Below is a small trained network, with its code and all its weights. Each question gives an input and a class and asks what happens when units are switched off, that is, made to give their printed mean instead of their output.

import numpy as np


def w(rows, s, z=0):
    codes = np.array(rows[::2]) - 128.0
    scale = np.full(codes.shape[1], s)
    scale[-1] = z or s
    return codes * scale


def norm(h):
    return h / np.sqrt((h * h).mean(-1, keepdims=True) + 1e-5)


def f(y):
    return np.maximum(y, 0)


def log_softmax(a):
    a = a - a.max(-1, keepdims=True)
    return a - np.log(np.exp(a).sum(-1, keepdims=True))


def net(x, mask):
    res = np.array(x, float).reshape(1, 3) / 4 @ E
    u = 0
    for l in range(3):
        y = f(norm(res) @ A[l][:, :-1].T + A[l][:, -1])
        res = res + np.where(mask[u : u + 7], y, B[l][:, -1]) @ B[l][:, :-1]
        u += 7
    return log_softmax(norm(res)[-1] @ U[:, :-1].T + U[:, -1])


A, B = {}, {}
E = w([
[51,59,18],'x0',
[21,253,133],'x1',
[45,86,188],'x2',
],0.0046)
A[0] = w([
[218,160,71,2],'L0N1',
[67,47,184,210],'L0N2',
[148,252,50,202],'L0N3',
[98,139,77,80],'L0N4',
[95,105,191,33],'L0N5',
[102,109,81,254],'L0N6',
[104,57,124,124],'L0N7',
],0.013,0.0024)
B[0] = w([
[53,2,177,189],'L0N1',
[112,87,235,227],'L0N2',
[134,170,215,253],'L0N3',
[134,185,92,176],'L0N4',
[121,119,167,163],'L0N5',
[51,180,123,209],'L0N6',
[113,152,150,192],'L0N7',
],0.01,0.0064)
A[1] = w([
[104,208,132,250],'L1N1',
[97,76,179,151],'L1N2',
[173,162,93,57],'L1N3',
[140,90,157,80],'L1N4',
[71,185,123,252],'L1N5',
[10,92,180,75],'L1N6',
[216,78,64,225],'L1N7',
],0.011,0.0029)
B[1] = w([
[148,128,68,211],'L1N1',
[136,86,131,225],'L1N2',
[130,144,135,128],'L1N3',
[126,121,152,161],'L1N4',
[139,134,107,216],'L1N5',
[158,87,117,254],'L1N6',
[7,109,30,145],'L1N7',
],0.012,0.0085)
A[2] = w([
[107,62,88,143],'L2N1',
[52,118,126,213],'L2N2',
[150,129,207,106],'L2N3',
[86,120,191,39],'L2N4',
[107,119,168,76],'L2N5',
[129,250,72,253],'L2N6',
[117,145,75,49],'L2N7',
],0.016,0.0031)
B[2] = w([
[48,174,93,230],'L2N1',
[148,194,166,215],'L2N2',
[210,66,89,230],'L2N3',
[172,156,220,198],'L2N4',
[189,128,196,177],'L2N5',
[255,163,62,254],'L2N6',
[177,136,64,152],'L2N7',
],0.0087,0.0075)
U = w([
[55,199,188,37],'0',
[211,205,39,225],'1',
[122,117,99,2],'2',
[6,79,62,195],'3',
[177,35,224,224],'4',
],0.016,0.0079)

Each question gives the input, the list of numbers given to net, and the class t.
The units are the neurons (one row each of A and B). Each row of codes is followed by its name. A weight is (code - 128) times the scale printed after its matrix; where a second scale follows, it is the last column's (A, B and U).
mask holds one flag per neuron, layer by layer. A switched-off neuron (its flag False) gives its mean, the last column of its row in B, instead of its output. The means were averaged over made-up inputs and are rounded, as every weight is.
A unit's drop is (log p(t) with every unit on - log p(t) with that unit switched off) / (log p(t) with every unit on - log p(t) with every unit switched off).
The circuit of an input: a set's keep is (log p(t) with only the set's units on - log p(t) with every unit switched off) / (log p(t) with every unit on - log p(t) with every unit switched off). Starting from the 12 units with the biggest drops (on a tie, the unit counted first), units are removed one at a time, each time the one whose removal leaves the highest keep (on an exact tie, the one counted first), for as long as the keep stays at least 0.8.
units of the circuit, in order: the units of the circuit, biggest drop first
unit that matters most: the unit with the biggest drop
k most important neurons: the k neurons with the biggest drops, biggest first
top k neurons in layer l: the k neurons of layer l with the biggest drops, biggest first
drop when u is switched off: that unit's drop, to one decimal
input [-3,-1,-6], class 4: units of the circuit, in order => [L0N1]
input [4,-1,0], class 1: 2 most important neurons => [L0N1; L0N6]
input [-6,6,-8], class 4: 3 most important neurons => [L0N3; L0N1; L0N4]
input [6,6,7], class 0: 3 most important neurons => [L0N2; L2N2; L1N7]
input [-3,-6,-3], class 3: 2 most important neurons => [L0N3; L1N7]
input [-1,-5,-1], class 3: 2 most important neurons => [L0N3; L0N2]
input [-8,2,-8], class 4: 2 most important neurons => [L0N1; L2N6]
input [-3,-6,-8], class 3: 2 most important neurons => [L1N7; L0N2]
input [-2,6,-8], class 4: top 4 neurons in layer 0 => [L0N3; L0N1; L0N6; L0N4]
input [-3,6,-8], class 4: 2 most important neurons => [L0N3; L0N1]
input [3,-3,-7], class 4: top 4 neurons in layer 1 => [L1N1; L1N7; L1N5; L1N4]
input [-6,2,0], class 1: top 2 neurons in layer 0 => [L0N2; L0N1]
input [-6,-5,-2], class 3: top 2 neurons in layer 0 => [L0N3; L0N2]
input [-1,0,-8], class 4: unit that matters most => L0N1
input [-8,6,3], class 1: 3 most important neurons => [L0N1; L0N2; L1N1]
input [-4,-7,-3], class 3: 2 most important neurons => [L0N3; L1N7]
input [-1,-7,-8], class 3: 2 most important neurons => [L1N7; L0N2]
input [7,-4,-6], class 3: 2 most important neurons => [L0N1; L2N6]
input [2,-6,-3], class 3: top 2 neurons in layer 0 => [L0N3; L0N2]
input [-3,-8,-6], class 3: unit that matters most => L1N7
input [3,-8,-6], class 3: drop when L0N7 is switched off => 0.0
input [7,3,7], class 0: drop when L2N2 is switched off => 0.2
input [-2,4,-8], class 4: drop when L0N1 is switched off => 1.0
